Below is a small trained network, with its code and all its weights. Each question gives an input and a target symbol and asks what happens when units are switched off, that is, made to give their printed mean instead of their output.

import numpy as np


def w(rows, s, z=0):
    codes = np.array(rows[::2]) - 128.0
    scale = np.full(codes.shape[1], s)
    scale[-1] = z or s
    return codes * scale


def f(y):
    return np.maximum(y, 0)


def softmax(a):
    e = np.exp(a - a.max(-1, keepdims=True))
    return e / e.sum(-1, keepdims=True)


def log_softmax(a):
    a = a - a.max(-1, keepdims=True)
    return a - np.log(np.exp(a).sum(-1, keepdims=True))


def net(x, mask):
    ids = ['γεζθλμξσφψ'.index(c) for c in x.split()]
    T = len(ids)
    res = E[ids] + P[:T]
    u = 0
    for l in range(3):
        q, k, v = (res @ M[l].T for M in (Q, K, V))
        z = softmax(np.where(np.tri(T) > 0, q @ k.T / 4**0.5, -1e9)) @ v
        res = res + np.where(mask[u], z, O[l][:, -1]) @ O[l][:, :-1]
        u += 1
        y = f(res @ A[l][:, :-1].T + A[l][:, -1])
        res = res + np.where(mask[u : u + 4], y, B[l][:, -1]) @ B[l][:, :-1]
        u += 4
    return log_softmax(res[-1] @ U[:, :-1].T + U[:, -1])


Q, K, V, O, A, B = {}, {}, {}, {}, {}, {}
E = w([
[121,58,120,205,67,134,139],'γ',
[22,35,121,87,119,77,95],'ε',
[80,71,162,120,106,63,46],'ζ',
[98,91,124,68,134,49,177],'θ',
[163,159,100,251,181,56,134],'λ',
[169,109,174,85,178,79,149],'μ',
[156,92,147,152,203,231,120],'ξ',
[65,134,63,182,192,144,143],'σ',
[145,97,96,66,220,10,126],'φ',
[81,198,90,89,114,177,64],'ψ',
],0.013)
P = w([
[68,152,244,112,118,104,254],'0',
[116,120,179,91,142,98,111],'1',
[121,114,148,97,129,98,154],'2',
[159,80,119,86,154,122,116],'3',
[167,74,92,92,143,124,121],'4',
[175,69,65,96,140,131,116],'5',
[175,60,43,102,133,138,109],'6',
[190,51,34,98,127,140,138],'7',
[195,42,34,100,133,134,89],'8',
],0.0085)
Q[0] = w([
[119,237,223,84,85,146,162],'L0H0',
[126,218,168,196,98,183,59],'L0H0',
[155,150,154,254,93,186,145],'L0H0',
[78,35,137,60,164,31,108],'L0H0',
],0.0091)
K[0] = w([
[77,163,220,144,134,108,139],'L0H0',
[93,139,254,4,154,36,161],'L0H0',
[138,35,221,72,175,10,162],'L0H0',
[191,162,36,181,95,189,176],'L0H0',
],0.0079)
V[0] = w([
[215,119,189,2,11,138,107],'L0H0',
[154,95,147,163,104,38,116],'L0H0',
[198,45,212,224,28,161,73],'L0H0',
[39,236,70,187,119,188,61],'L0H0',
],0.0073)
O[0] = w([
[166,125,129,13,28,140,152,2],'L0H0',
[164,2,138,159,132,71,178,173],'L0H0',
[188,73,196,134,109,177,71,42],'L0H0',
[123,171,91,214,81,138,47,37],'L0H0',
],0.0086,0.0034)
A[0] = w([
[177,177,142,89,205,50,125,98],'L0N0',
[147,254,49,80,51,190,64,3],'L0N1',
[210,167,125,169,103,54,202,186],'L0N2',
[139,81,180,147,124,234,126,156],'L0N3',
],0.0057,0.005)
B[0] = w([
[174,173,107,176,84,84,92,254],'L0N0',
[224,56,135,194,117,123,219,172],'L0N1',
[191,168,254,145,140,144,63,240],'L0N2',
[136,188,151,211,77,177,145,181],'L0N3',
],0.0086,0.0041)
Q[1] = w([
[230,91,3,122,100,68,148],'L1H0',
[170,72,30,164,159,217,118],'L1H0',
[117,193,151,143,105,137,66],'L1H0',
[108,131,203,182,95,64,131],'L1H0',
],0.0049)
K[1] = w([
[216,128,61,103,126,149,19],'L1H0',
[139,81,2,171,173,136,71],'L1H0',
[92,126,168,180,124,46,173],'L1H0',
[163,171,144,161,165,150,217],'L1H0',
],0.0049)
V[1] = w([
[63,71,126,126,120,106,3],'L1H0',
[61,58,19,118,74,139,230],'L1H0',
[105,106,172,178,160,244,197],'L1H0',
[2,56,153,153,60,149,173],'L1H0',
],0.0056)
O[1] = w([
[153,22,117,136,108,94,88,91],'L1H0',
[64,134,133,157,122,12,104,4],'L1H0',
[162,213,141,96,128,88,2,64],'L1H0',
[101,108,242,108,129,38,70,49],'L1H0',
],0.0073,0.0036)
A[1] = w([
[195,167,164,219,99,101,159,117],'L1N0',
[62,138,59,83,103,120,85,253],'L1N1',
[35,53,118,110,136,253,156,209],'L1N2',
[20,33,142,64,111,100,94,68],'L1N3',
],0.0058,0.0051)
B[1] = w([
[81,89,125,104,161,112,115,230],'L1N0',
[221,165,131,75,184,169,102,240],'L1N1',
[135,151,171,82,152,59,60,253],'L1N2',
[105,133,100,207,117,254,210,211],'L1N3',
],0.0091,0.0045)
Q[2] = w([
[162,119,107,125,178,159,112],'L2H0',
[203,112,115,122,187,98,154],'L2H0',
[177,17,105,123,172,156,26],'L2H0',
[84,198,253,135,159,107,150],'L2H0',
],0.0072)
K[2] = w([
[127,124,72,108,167,148,135],'L2H0',
[102,136,73,134,153,118,119],'L2H0',
[122,105,39,54,157,159,73],'L2H0',
[113,254,180,136,135,115,198],'L2H0',
],0.0092)
V[2] = w([
[18,101,153,235,122,232,112],'L2H0',
[151,129,3,171,186,69,139],'L2H0',
[253,140,115,232,165,20,106],'L2H0',
[143,31,181,89,129,94,193],'L2H0',
],0.0046)
O[2] = w([
[176,129,133,191,151,128,96,31],'L2H0',
[3,131,148,132,153,160,95,241],'L2H0',
[84,76,158,130,77,177,109,253],'L2H0',
[136,113,108,77,164,137,172,188],'L2H0',
],0.0076,0.004)
A[2] = w([
[120,89,141,27,144,165,32,187],'L2N0',
[2,244,132,94,173,161,88,112],'L2N1',
[194,92,128,42,5,43,255,81],'L2N2',
[100,114,54,64,135,83,62,253],'L2N3',
],0.005,0.0051)
B[2] = w([
[124,149,175,144,105,90,166,243],'L2N0',
[110,137,146,96,62,141,148,204],'L2N1',
[68,110,120,124,119,175,2,219],'L2N2',
[180,171,170,167,109,164,183,254],'L2N3',
],0.011,0.0058)
U = w([
[141,142,120,68,187,215,68,7],'γ',
[137,47,180,119,43,94,106,104],'ε',
[149,99,129,175,218,80,138,117],'ζ',
[114,170,254,107,150,102,143,253],'θ',
[68,196,96,187,86,107,105,133],'λ',
[67,132,84,62,151,34,115,107],'μ',
[32,150,136,131,107,87,16,40],'ξ',
[148,90,85,153,146,254,104,186],'σ',
[62,101,155,117,121,175,223,32],'φ',
[188,207,113,129,42,157,144,133],'ψ',
],0.0064,0.0062)

Each question gives the input, a string of symbols that net reads in full, and the target symbol t.
The units are the heads (4 rows each of Q, K, V and O) and the neurons (one row each of A and B). Each row of codes is followed by its name. A weight is (code - 128) times the scale printed after its matrix; where a second scale follows, it is the last column's (O, A, B and U).
mask holds one flag per unit, layer by layer, with each layer's heads first. A switched-off unit (its flag False) gives its mean, the last column of its rows in O or B, instead of its output. The means were averaged over made-up inputs and are rounded, as every weight is.
A unit's drop is (log p(t) with every unit on - log p(t) with that unit switched off) / (log p(t) with every unit on - log p(t) with every unit switched off).
The circuit of an input: a set's keep is (log p(t) with only the set's units on - log p(t) with every unit switched off) / (log p(t) with every unit on - log p(t) with every unit switched off). Starting from the 12 units with the biggest drops (on a tie, the unit counted first), units are removed one at a time, each time the one whose removal leaves the highest keep (on an exact tie, the one counted first), for as long as the keep stays at least 0.8.
circuit, biggest first: the units of the circuit, biggest drop first
unit that matters most: the unit with the biggest drop
top k neurons: the k neurons with the biggest drops, biggest first
top k neurons in layer l: the k neurons of layer l with the biggest drops, biggest first
input γ ψ ψ ζ, target ψ: circuit, biggest first	[L0H0 L2H0]
input ψ μ φ ε γ ξ ξ σ, target θ: top 3 neurons in layer 0	[L0N0 L0N1 L0N3]
input σ φ σ λ γ γ, target ε: circuit, biggest first	[L0H0 L1N3 L1H0]
input ζ ε σ θ λ ε ε, target ζ: circuit, biggest first	[L0H0 L2N2]
input λ θ ψ σ ε ξ, target θ: circuit, biggest first	[L1N2 L0N0 L2N0]
input γ φ ψ μ, target ψ: circuit, biggest first	[L0H0 L2H0]
input γ ψ γ, target ε: circuit, biggest first	[L0H0 L1H0]
input φ λ ζ φ, target σ: top 3 neurons	[L0N0 L0N2 L1N2]
input ε φ φ ε, target φ: circuit, biggest first	[L1N3 L0H0 L1H0]
input φ ε μ ξ μ λ ζ θ, target ζ: circuit, biggest first	[L0H0 L2N1]
input ξ γ φ θ ψ θ φ, target ψ: circuit, biggest first	[L0H0 L2N3]
input ε θ φ σ, target λ: circuit, biggest first	[L0H0]
input φ λ φ φ θ ψ λ λ φ, target σ: top 3 neurons	[L0N0 L1N2 L0N2]
input γ φ φ φ λ γ ε ψ, target θ: top 2 neurons	[L1N2 L2N0]
input θ ε ε ζ, target σ: top 3 neurons in layer 1	[L1N3 L1N2 L1N0]
input φ ζ φ ε ζ λ, target ζ: unit that matters most	L1N3
input ζ φ φ ε, target φ: top 3 neurons	[L1N3 L0N0 L1N2]
input φ φ ψ μ ε, target ψ: top 2 neurons in layer 1	[L1N1 L1N2]
input μ γ φ ξ γ σ, target θ: top 2 neurons	[L0N0 L1N3]
input ζ φ ε ψ φ ε ξ, target θ: unit that matters most	L1N2
